Below are the code and all the weights of a small trained network. Each question names an input and a class and asks about switching units off, where a switched-off unit gives its printed mean instead of its output.

import numpy as np


def w(rows, s, z=0):
    codes = np.array(rows[::2]) - 128.0
    scale = np.full(codes.shape[1], s)
    scale[-1] = z or s
    return codes * scale


def norm(h):
    return h / np.sqrt((h * h).mean(-1, keepdims=True) + 1e-5)


def f(y):
    return np.maximum(y, 0)


def log_softmax(a):
    a = a - a.max(-1, keepdims=True)
    return a - np.log(np.exp(a).sum(-1, keepdims=True))


def net(x, mask):
    res = np.array(x, float).reshape(1, 3) / 4 @ E
    u = 0
    for l in range(3):
        y = f(norm(res) @ A[l][:, :-1].T + A[l][:, -1])
        res = res + np.where(mask[u : u + 3], y, B[l][:, -1]) @ B[l][:, :-1]
        u += 3
    return log_softmax(norm(res)[-1] @ U[:, :-1].T + U[:, -1])


A, B = {}, {}
E = w([
[143,182,44,200,82],'x0',
[87,2,159,119,78],'x1',
[36,50,169,117,94],'x2',
],0.0068)
A[0] = w([
[124,96,87,200,169,49],'0.n0',
[140,80,118,150,106,6],'0.n1',
[181,117,169,92,252,226],'0.n2',
],0.011,0.0018)
B[0] = w([
[118,198,164,168,64,162],'0.n0',
[102,104,88,58,122,171],'0.n1',
[184,143,77,250,116,254],'0.n2',
],0.011,0.006)
A[1] = w([
[103,141,51,24,69,145],'1.n0',
[159,106,123,182,115,8],'1.n1',
[2,159,147,106,135,127],'1.n2',
],0.0074,0.0012)
B[1] = w([
[155,2,186,132,195,237],'1.n0',
[73,129,63,105,44,232],'1.n1',
[36,212,156,57,168,250],'1.n2',
],0.0073,0.0027)
A[2] = w([
[202,60,235,149,181,254],'2.n0',
[254,175,94,91,131,156],'2.n1',
[121,223,124,193,120,101],'2.n2',
],0.0067,0.00094)
B[2] = w([
[205,117,214,229,118,180],'2.n0',
[131,77,8,126,254,207],'2.n1',
[150,58,127,77,138,255],'2.n2',
],0.0074,0.0048)
U = w([
[127,70,106,148,225,254],'0',
[104,195,131,223,53,237],'1',
[15,122,74,166,221,27],'2',
[245,195,210,2,61,2],'3',
],0.0058,0.0018)

Each question gives the input, the list of numbers given to net, and the class t.
The units are the neurons (one row each of A and B). Each row of codes is followed by its name. A weight is (code - 128) times the scale printed after its matrix; where a second scale follows, it is the last column's (A, B and U).
mask holds one flag per neuron, layer by layer. A switched-off neuron (its flag False) gives its mean, the last column of its row in B, instead of its output. The means were averaged over made-up inputs and are rounded, as every weight is.
A unit's drop is (log p(t) with every unit on - log p(t) with that unit switched off) / (log p(t) with every unit on - log p(t) with every unit switched off).
The circuit of an input: a set's keep is (log p(t) with only the set's units on - log p(t) with every unit switched off) / (log p(t) with every unit on - log p(t) with every unit switched off). Starting from all 9 units, units are removed one at a time, each time the one whose removal leaves the highest keep (on an exact tie, the one counted first), for as long as the keep stays at least 0.8.
units of the circuit, in order: the units of the circuit, biggest drop first
k most important neurons: the k neurons with the biggest drops, biggest first
k most important neurons of layer l: the k neurons of layer l with the biggest drops, biggest first
drop of u: that unit's drop, to one decimal
input [-7,0,-4], class 1: units of the circuit, in order : (0.n2)
input [2,2,-3], class 3: units of the circuit, in order : (0.n0; 0.n2)
input [-4,-3,4], class 1: units of the circuit, in order : (0.n2; 2.n1)
input [-8,-7,4], class 1: 2 most important neurons of layer 0 : (0.n2; 0.n1)
input [-7,-4,7], class 1: 2 most important neurons : (0.n2; 2.n1)
input [-7,1,2], class 1: 2 most important neurons of layer 2 : (2.n1; 2.n2)
input [-8,-2,7], class 1: 2 most important neurons of layer 2 : (2.n0; 2.n1)
input [-6,5,-2], class 1: 2 most important neurons of layer 2 : (2.n1; 2.n2)
input [-8,5,-4], class 1: drop of 0.n2 : 0.2
input [-6,-4,-2], class 1: drop of 0.n2 : 1.0
input [-8,1,-6], class 1: drop of 0.n2 : 0.5
